Below is a small trained network, with its code and all its weights. Each question gives an input and a target symbol and asks what happens when units are switched off, that is, made to give their printed mean instead of their output.

import numpy as np


def w(rows, s, z=0):
    codes = np.array(rows[::2]) - 128.0
    scale = np.full(codes.shape[1], s)
    scale[-1] = z or s
    return codes * scale


def norm(h):
    return h / np.sqrt((h * h).mean(-1, keepdims=True) + 1e-5)


def f(y):
    return np.maximum(y, 0)


def softmax(a):
    e = np.exp(a - a.max(-1, keepdims=True))
    return e / e.sum(-1, keepdims=True)


def log_softmax(a):
    a = a - a.max(-1, keepdims=True)
    return a - np.log(np.exp(a).sum(-1, keepdims=True))


def net(x, mask):
    ids = ['ΓΔΛΩαβεζηπστψ'.index(c) for c in x.split()]
    T = len(ids)
    res = E[ids] + P[:T]
    r = norm(res)
    for j in range(3):
        rows = slice(3 * j, 3 * j + 3)
        q, k, v = (r @ M[0][rows].T for M in (Q, K, V))
        z = softmax(np.where(np.tri(T) > 0, q @ k.T / 3**0.5, -1e9)) @ v
        o = O[0][rows]
        res = res + np.where(mask[j], z, o[:, -1]) @ o[:, :-1]
    y = f(norm(res) @ A[0][:, :-1].T + A[0][:, -1])
    res = res + np.where(mask[3:11], y, B[0][:, -1]) @ B[0][:, :-1]
    return log_softmax(norm(res)[-1] @ U[:, :-1].T + U[:, -1])


Q, K, V, O, A, B = {}, {}, {}, {}, {}, {}
E = w([
[176,134,214,176,154],'Γ',
[166,143,185,119,58],'Δ',
[110,73,203,195,120],'Λ',
[94,120,195,149,100],'Ω',
[111,126,239,168,78],'α',
[115,93,254,181,41],'β',
[121,132,200,172,148],'ε',
[161,140,254,182,101],'ζ',
[192,115,176,105,73],'η',
[92,104,198,112,27],'π',
[216,164,160,64,131],'σ',
[45,136,134,48,140],'τ',
[146,59,99,70,94],'ψ',
],0.0046)
P = w([
[118,177,67,164,136],'0',
[149,169,215,148,8],'1',
[73,89,254,113,189],'2',
[94,118,100,123,103],'3',
[206,136,182,136,35],'4',
[79,88,194,96,173],'5',
[97,118,89,123,125],'6',
[212,133,183,158,42],'7',
[90,86,160,91,186],'8',
[98,119,81,124,149],'9',
[225,145,210,160,18],'10',
[88,88,163,97,194],'11',
[96,124,83,124,137],'12',
],0.0067)
Q[0] = w([
[44,80,196,52,167],'head 1',
[229,74,123,213,29],'head 1',
[96,169,74,116,104],'head 1',
[209,188,67,180,2],'head 2',
[105,187,136,131,107],'head 2',
[130,103,36,198,154],'head 2',
[136,229,62,227,35],'head 3',
[80,190,157,71,155],'head 3',
[174,124,21,122,83],'head 3',
],0.0079)
K[0] = w([
[45,201,170,202,62],'head 1',
[120,7,118,25,218],'head 1',
[186,105,147,130,91],'head 1',
[88,2,114,36,135],'head 2',
[106,113,161,145,158],'head 2',
[75,101,114,146,58],'head 2',
[102,9,234,38,145],'head 3',
[63,174,91,92,163],'head 3',
[181,46,110,72,112],'head 3',
],0.0079)
V[0] = w([
[52,111,90,126,151],'head 1',
[211,74,68,106,166],'head 1',
[123,254,119,94,81],'head 1',
[129,195,106,119,192],'head 2',
[94,153,81,186,61],'head 2',
[98,102,115,86,180],'head 2',
[180,132,71,67,39],'head 3',
[211,158,136,124,169],'head 3',
[170,145,176,218,35],'head 3',
],0.008)
O[0] = w([
[3,114,195,72,159,104],'head 1',
[224,66,148,77,135,2],'head 1',
[121,245,71,103,129,194],'head 1',
[161,123,108,124,222,85],'head 2',
[138,20,104,170,99,154],'head 2',
[146,148,66,42,153,72],'head 2',
[90,53,186,4,66,150],'head 3',
[70,47,126,171,175,87],'head 3',
[254,106,203,67,215,250],'head 3',
],0.007,0.0071)
A[0] = w([
[127,144,92,2,231,158],'neuron 1',
[202,96,110,100,35,126],'neuron 2',
[92,150,58,211,169,76],'neuron 3',
[108,212,49,168,57,86],'neuron 4',
[199,198,51,84,120,84],'neuron 5',
[141,158,152,11,153,127],'neuron 6',
[181,77,164,3,151,129],'neuron 7',
[161,130,154,152,159,1],'neuron 8',
],0.0069,0.0082)
B[0] = w([
[89,65,215,200,68,193],'neuron 1',
[124,114,70,207,126,236],'neuron 2',
[61,194,34,108,207,150],'neuron 3',
[109,113,20,96,188,216],'neuron 4',
[117,234,125,67,118,163],'neuron 5',
[82,178,104,62,173,252],'neuron 6',
[117,95,61,86,170,254],'neuron 7',
[98,163,2,170,132,128],'neuron 8',
],0.0088,0.0035)
U = w([
[165,101,123,153,170,122],'Γ',
[255,175,79,70,167,119],'Δ',
[54,37,154,183,125,207],'Λ',
[135,124,108,149,159,98],'Ω',
[107,165,146,171,155,55],'α',
[132,117,177,165,3,215],'β',
[119,150,94,176,218,55],'ε',
[158,158,164,162,168,39],'ζ',
[175,19,97,45,167,212],'η',
[78,151,68,172,57,158],'π',
[83,212,188,22,153,1],'σ',
[117,106,91,147,171,134],'τ',
[132,45,84,117,121,180],'ψ',
],0.0088,0.003)

Each question gives the input, a string of symbols that net reads in full, and the target symbol t.
The units are the heads (3 rows each of Q, K, V and O) and the neurons (one row each of A and B). Each row of codes is followed by its name. A weight is (code - 128) times the scale printed after its matrix; where a second scale follows, it is the last column's (O, A, B and U).
mask holds one flag per unit, heads first, then neurons. A switched-off unit (its flag False) gives its mean, the last column of its rows in O or B, instead of its output. The means were averaged over made-up inputs and are rounded, as every weight is.
A unit's drop is (log p(t) with every unit on - log p(t) with that unit switched off) / (log p(t) with every unit on - log p(t) with every unit switched off).
The circuit of an input: a set's keep is (log p(t) with only the set's units on - log p(t) with every unit switched off) / (log p(t) with every unit on - log p(t) with every unit switched off). Starting from all 11 units, units are removed one at a time, each time the one whose removal leaves the highest keep (on an exact tie, the one counted first), for as long as the keep stays at least 0.8.
units of the circuit, in order: the units of the circuit, biggest drop first
k most important neurons: the k neurons with the biggest drops, biggest first
heads that matter: for each layer, one digit per head in row order, 1 if its drop is at least 0.15 and else 0, layers parted by /
input α σ β π ψ, target η: units of the circuit, in order => head 3
input π ε σ π Ω, target Δ: units of the circuit, in order => head 2; head 1; neuron 7
input π σ σ τ π ε τ ε, target σ: units of the circuit, in order => head 2; head 1
input σ π α π α π ε Δ Γ, target Λ: heads that matter => 001
input σ σ π π π π σ π, target Δ: 4 most important neurons => neuron 1; neuron 7; neuron 2; neuron 6
input σ τ η π Γ π σ Ω σ Δ α, target Δ: units of the circuit, in order => head 2; head 1
input σ τ π σ π, target Δ: units of the circuit, in order => head 1; neuron 1
input π η η Δ σ σ σ, target σ: 4 most important neurons => neuron 1; neuron 5; neuron 6; neuron 4
input π π σ π ζ σ ψ π Λ Δ τ ε, target σ: units of the circuit, in order => head 3; head 1
input π π π σ π τ π Δ, target σ: heads that matter => 110
input ζ β Δ Δ τ π σ ε, target Δ: units of the circuit, in order => head 1; head 2
input Δ ψ π τ η τ, target η: heads that matter => 011
input π π ζ σ π π η, target η: heads that matter => 101
input σ α π σ π σ Δ σ τ σ σ Ω, target Λ: units of the circuit, in order => head 3
input Δ ε π ε α π Δ σ β π τ ζ, target η: heads that matter => 001
input ψ σ π σ π π σ Δ ζ π ε π, target β: units of the circuit, in order => head 2; head 1; neuron 6
input Δ Γ σ π π π Δ σ σ, target η: heads that matter => 011
input σ α π π σ Γ τ ψ, target η: heads that matter => 100
input Γ π π π σ π β, target β: heads that matter => 100
input Δ σ Ω ε π Δ, target η: units of the circuit, in order => head 3
input π ψ Γ π σ π σ ε, target Δ: units of the circuit, in order => head 2; head 1
input π π α Ω π σ π β Γ, target σ: heads that matter => 101
input Δ π ψ σ Ω, target η: heads that matter => 110
